Here is a tiny trained network, its code and every weight. The questions are about switching its units off for an input and a target symbol, where a switched-off unit gives its printed mean instead of its output.

import numpy as np


def w(rows, s, z=0):
    codes = np.array(rows[::2]) - 128.0
    scale = np.full(codes.shape[1], s)
    scale[-1] = z or s
    return codes * scale


def softmax(a):
    e = np.exp(a - a.max(-1, keepdims=True))
    return e / e.sum(-1, keepdims=True)


def log_softmax(a):
    a = a - a.max(-1, keepdims=True)
    return a - np.log(np.exp(a).sum(-1, keepdims=True))


def net(x, mask):
    ids = ['ΔΘΦΨαβεζημξστω'.index(c) for c in x.split()]
    T = len(ids)
    res = E[ids] + P[:T]
    u = 0
    for l in range(3):
        r = res
        for j in range(2):
            rows = slice(3 * j, 3 * j + 3)
            q, k, v = (r @ M[l][rows].T for M in (Q, K, V))
            z = softmax(np.where(np.tri(T) > 0, q @ k.T / 3**0.5, -1e9)) @ v
            o = O[l][rows]
            res = res + np.where(mask[u + j], z, o[:, -1]) @ o[:, :-1]
        u += 2
    return log_softmax(res[-1] @ U[:, :-1].T + U[:, -1])


Q, K, V, O = {}, {}, {}, {}
E = w([
[94,138,56,72,162,128,108,138,47],'Δ',
[81,112,85,122,66,207,106,112,41],'Θ',
[135,122,46,86,70,180,128,151,16],'Φ',
[156,45,135,127,83,24,99,117,23],'Ψ',
[127,135,177,142,25,28,86,144,89],'α',
[161,135,113,99,131,194,144,75,7],'β',
[80,88,150,171,115,8,100,89,75],'ε',
[123,28,189,160,77,75,15,156,135],'ζ',
[67,202,26,120,94,136,145,193,94],'η',
[143,72,79,180,186,213,147,90,64],'μ',
[186,113,99,200,108,243,155,141,117],'ξ',
[64,225,86,165,139,161,167,106,56],'σ',
[156,104,125,224,87,24,186,95,93],'τ',
[154,103,33,240,177,201,157,188,157],'ω',
],0.011)
P = w([
[79,89,161,36,108,153,160,141,137],'0',
[130,144,133,97,140,140,147,109,249],'1',
[134,146,116,107,99,137,73,107,123],'2',
[90,72,120,121,76,135,133,139,103],'3',
[152,178,184,149,178,119,103,171,102],'4',
[160,165,92,165,101,113,64,96,112],'5',
[106,72,113,175,91,109,160,148,98],'6',
[172,186,192,208,201,98,109,192,69],'7',
[187,183,76,224,112,91,61,94,108],'8',
[123,86,94,222,114,103,196,155,90],'9',
],0.019)
Q[0] = w([
[140,127,84,117,102,110,135,70,178],'L0H0',
[166,171,197,69,194,127,100,135,212],'L0H0',
[175,180,67,156,121,121,7,76,115],'L0H0',
[125,145,147,129,140,139,89,174,82],'L0H1',
[150,148,168,153,142,144,95,118,114],'L0H1',
[121,122,147,164,108,141,116,136,102],'L0H1',
],0.021)
K[0] = w([
[97,63,194,90,133,88,181,168,128],'L0H0',
[91,95,135,4,118,175,78,122,152],'L0H0',
[153,75,180,134,81,9,71,113,136],'L0H0',
[169,141,94,140,133,129,64,136,98],'L0H1',
[143,145,108,117,118,128,96,88,156],'L0H1',
[134,113,84,164,93,101,136,107,112],'L0H1',
],0.019)
V[0] = w([
[5,130,83,133,238,124,94,70,111],'L0H0',
[197,17,135,107,233,137,107,37,104],'L0H0',
[150,92,11,56,179,24,96,236,136],'L0H0',
[130,36,167,153,211,172,134,73,150],'L0H1',
[134,110,113,236,84,166,100,86,133],'L0H1',
[133,24,86,125,55,161,113,83,254],'L0H1',
],0.0084)
O[0] = w([
[58,192,188,173,144,146,92,98,104,120],'L0H0',
[93,80,146,219,87,182,118,68,136,114],'L0H0',
[164,195,122,149,9,142,87,239,84,115],'L0H0',
[102,193,121,137,67,115,132,151,144,40],'L0H1',
[123,103,88,88,174,92,85,147,161,255],'L0H1',
[55,185,81,102,166,70,148,179,124,142],'L0H1',
],0.012,0.0058)
Q[1] = w([
[131,87,17,104,35,72,118,69,81],'L1H0',
[183,178,97,129,109,126,92,72,208],'L1H0',
[86,96,193,136,146,140,246,191,133],'L1H0',
[151,106,199,148,195,137,127,192,80],'L1H1',
[127,132,164,136,140,164,86,144,113],'L1H1',
[133,110,85,122,23,135,164,86,201],'L1H1',
],0.011)
K[1] = w([
[184,117,139,245,158,25,123,155,164],'L1H0',
[117,133,173,82,73,78,148,96,128],'L1H0',
[123,183,72,110,166,254,171,133,133],'L1H0',
[158,148,77,161,128,101,115,98,122],'L1H1',
[163,155,112,120,100,129,96,97,165],'L1H1',
[117,92,173,158,139,128,210,175,126],'L1H1',
],0.011)
V[1] = w([
[174,160,75,161,159,180,196,109,74],'L1H0',
[96,123,86,115,195,255,39,194,205],'L1H0',
[142,186,41,208,154,73,201,86,18],'L1H0',
[176,181,118,220,136,121,235,154,224],'L1H1',
[152,146,174,86,148,245,77,163,247],'L1H1',
[114,145,10,198,197,138,133,138,32],'L1H1',
],0.0076)
O[1] = w([
[171,142,101,126,180,103,179,198,57,115],'L1H0',
[131,65,211,114,149,135,89,251,172,128],'L1H0',
[74,146,117,145,228,118,168,120,31,160],'L1H0',
[185,105,120,119,102,26,117,80,77,2],'L1H1',
[74,97,179,157,204,82,128,149,2,65],'L1H1',
[43,181,90,59,89,159,52,59,132,196],'L1H1',
],0.0094,0.0098)
Q[2] = w([
[191,229,211,138,115,95,185,108,125],'L2H0',
[57,21,46,102,90,168,179,145,140],'L2H0',
[121,116,168,93,125,109,88,174,89],'L2H0',
[149,125,134,139,43,150,239,172,73],'L2H1',
[59,88,120,56,114,73,236,94,134],'L2H1',
[117,164,161,126,160,146,161,98,254],'L2H1',
],0.0067)
K[2] = w([
[102,98,155,60,46,166,255,122,105],'L2H0',
[216,176,85,206,186,139,81,120,172],'L2H0',
[119,73,86,127,137,170,120,141,111],'L2H0',
[103,75,165,87,37,149,225,134,98],'L2H1',
[109,179,197,128,148,129,217,146,152],'L2H1',
[234,149,169,141,154,186,103,130,140],'L2H1',
],0.0076)
V[2] = w([
[119,199,132,193,164,85,149,161,180],'L2H0',
[59,89,107,103,125,88,178,130,151],'L2H0',
[61,65,89,81,53,183,137,162,60],'L2H0',
[180,255,192,215,206,49,55,114,193],'L2H1',
[147,40,123,112,94,112,87,114,51],'L2H1',
[69,122,102,120,82,134,116,123,173],'L2H1',
],0.0074)
O[2] = w([
[85,151,75,167,146,52,152,161,163,103],'L2H0',
[142,92,65,139,122,95,87,102,111,118],'L2H0',
[130,59,116,90,137,214,73,172,105,196],'L2H0',
[175,130,181,141,37,91,255,110,122,52],'L2H1',
[69,82,90,130,104,103,112,156,188,40],'L2H1',
[132,177,107,180,185,110,161,167,133,255],'L2H1',
],0.0089,0.0071)
U = w([
[164,151,149,163,89,190,140,153,99,178],'Δ',
[113,136,131,125,174,159,99,125,164,2],'Θ',
[178,112,111,138,128,153,100,152,70,102],'Φ',
[173,101,81,255,75,163,75,149,45,130],'Ψ',
[177,150,107,50,110,140,128,110,155,150],'α',
[168,74,154,145,145,172,130,81,100,176],'β',
[48,179,138,165,93,151,109,89,123,148],'ε',
[106,98,111,155,85,182,134,138,205,127],'ζ',
[102,192,120,68,69,120,118,161,88,158],'η',
[90,46,134,244,165,167,134,106,125,111],'μ',
[165,35,97,118,178,155,183,147,157,94],'ξ',
[80,171,174,51,163,150,174,110,159,114],'σ',
[114,103,79,128,170,103,141,88,100,146],'τ',
[104,115,101,179,120,117,142,204,92,157],'ω',
],0.0096,0.0093)

Each question gives the input, a string of symbols that net reads in full, and the target symbol t.
The units are the heads (3 rows each of Q, K, V and O). Each row of codes is followed by its name. A weight is (code - 128) times the scale printed after its matrix; where a second scale follows, it is the last column's (O and U).
mask holds one flag per head, layer by layer. A switched-off head (its flag False) gives its mean, the last column of its rows in O, instead of its output. The means were averaged over made-up inputs and are rounded, as every weight is.
A unit's drop is (log p(t) with every unit on - log p(t) with that unit switched off) / (log p(t) with every unit on - log p(t) with every unit switched off).
The circuit of an input: a set's keep is (log p(t) with only the set's units on - log p(t) with every unit switched off) / (log p(t) with every unit on - log p(t) with every unit switched off). Starting from all 6 units, units are removed one at a time, each time the one whose removal leaves the highest keep (on an exact tie, the one counted first), for as long as the keep stays at least 0.8.
circuit, biggest first: the units of the circuit, biggest drop first
most important unit: the unit with the biggest drop
which heads matter: for each layer, one digit per head in row order, 1 if its drop is at least 0.15 and else 0, layers parted by /
input ω μ ω μ σ α μ, target σ: which heads matter	11 / 00 / 00
input ξ ε Θ, target ε: circuit, biggest first	(L1H0, L0H1, L0H0)
input Φ Ψ Θ μ, target μ: which heads matter	10 / 00 / 00
input μ Φ Θ ω ε ζ Δ, target ζ: most important unit	L1H0
input Θ Φ η μ η Φ, target Φ: which heads matter	11 / 10 / 10
input Ψ ξ Φ β η, target Θ: which heads matter	01 / 01 / 01
input Θ Θ η, target η: which heads matter	10 / 01 / 00
input Θ ξ ε, target ε: circuit, biggest first	(L0H0, L1H0)
input Φ Φ ξ Ψ Θ μ ε Φ, target ε: circuit, biggest first	(L1H1, L0H0)
input ε β ε η ε Δ, target ε: circuit, biggest first	(L0H0, L1H0)
input Θ β ε Θ Θ ε σ, target σ: circuit, biggest first	(L0H0, L1H1)
input μ Θ Ψ Φ Φ, target ζ: circuit, biggest first	(L1H1, L2H1, L0H0)
input ζ μ ξ Ψ Ψ Δ, target Ψ: which heads matter	10 / 00 / 00
input ζ μ Θ, target ζ: which heads matter	10 / 10 / 00
input Ψ Φ μ Θ, target μ: circuit, biggest first	(L0H0)
input ζ ω Φ Ψ ε μ ξ σ, target ε: circuit, biggest first	(L1H1, L0H0)
input α ω μ Δ σ, target ε: circuit, biggest first	(L0H0, L0H1)
input α Ψ Φ ξ ξ ε Θ μ, target Δ: which heads matter	10 / 01 / 01
input ξ ζ ε Φ η σ ξ, target σ: which heads matter	10 / 00 / 00
input β ξ Δ Δ σ ξ μ μ, target τ: most important unit	L0H1
input Φ Θ μ η ε Ψ Θ, target ε: circuit, biggest first	(L1H0, L0H0)
input μ Φ ξ ω η, target τ: which heads matter	11 / 01 / 10
input ε Θ ε Δ ε α, target α: which heads matter	11 / 00 / 00
input β Δ ξ Δ β ζ Θ, target ζ: which heads matter	01 / 10 / 00
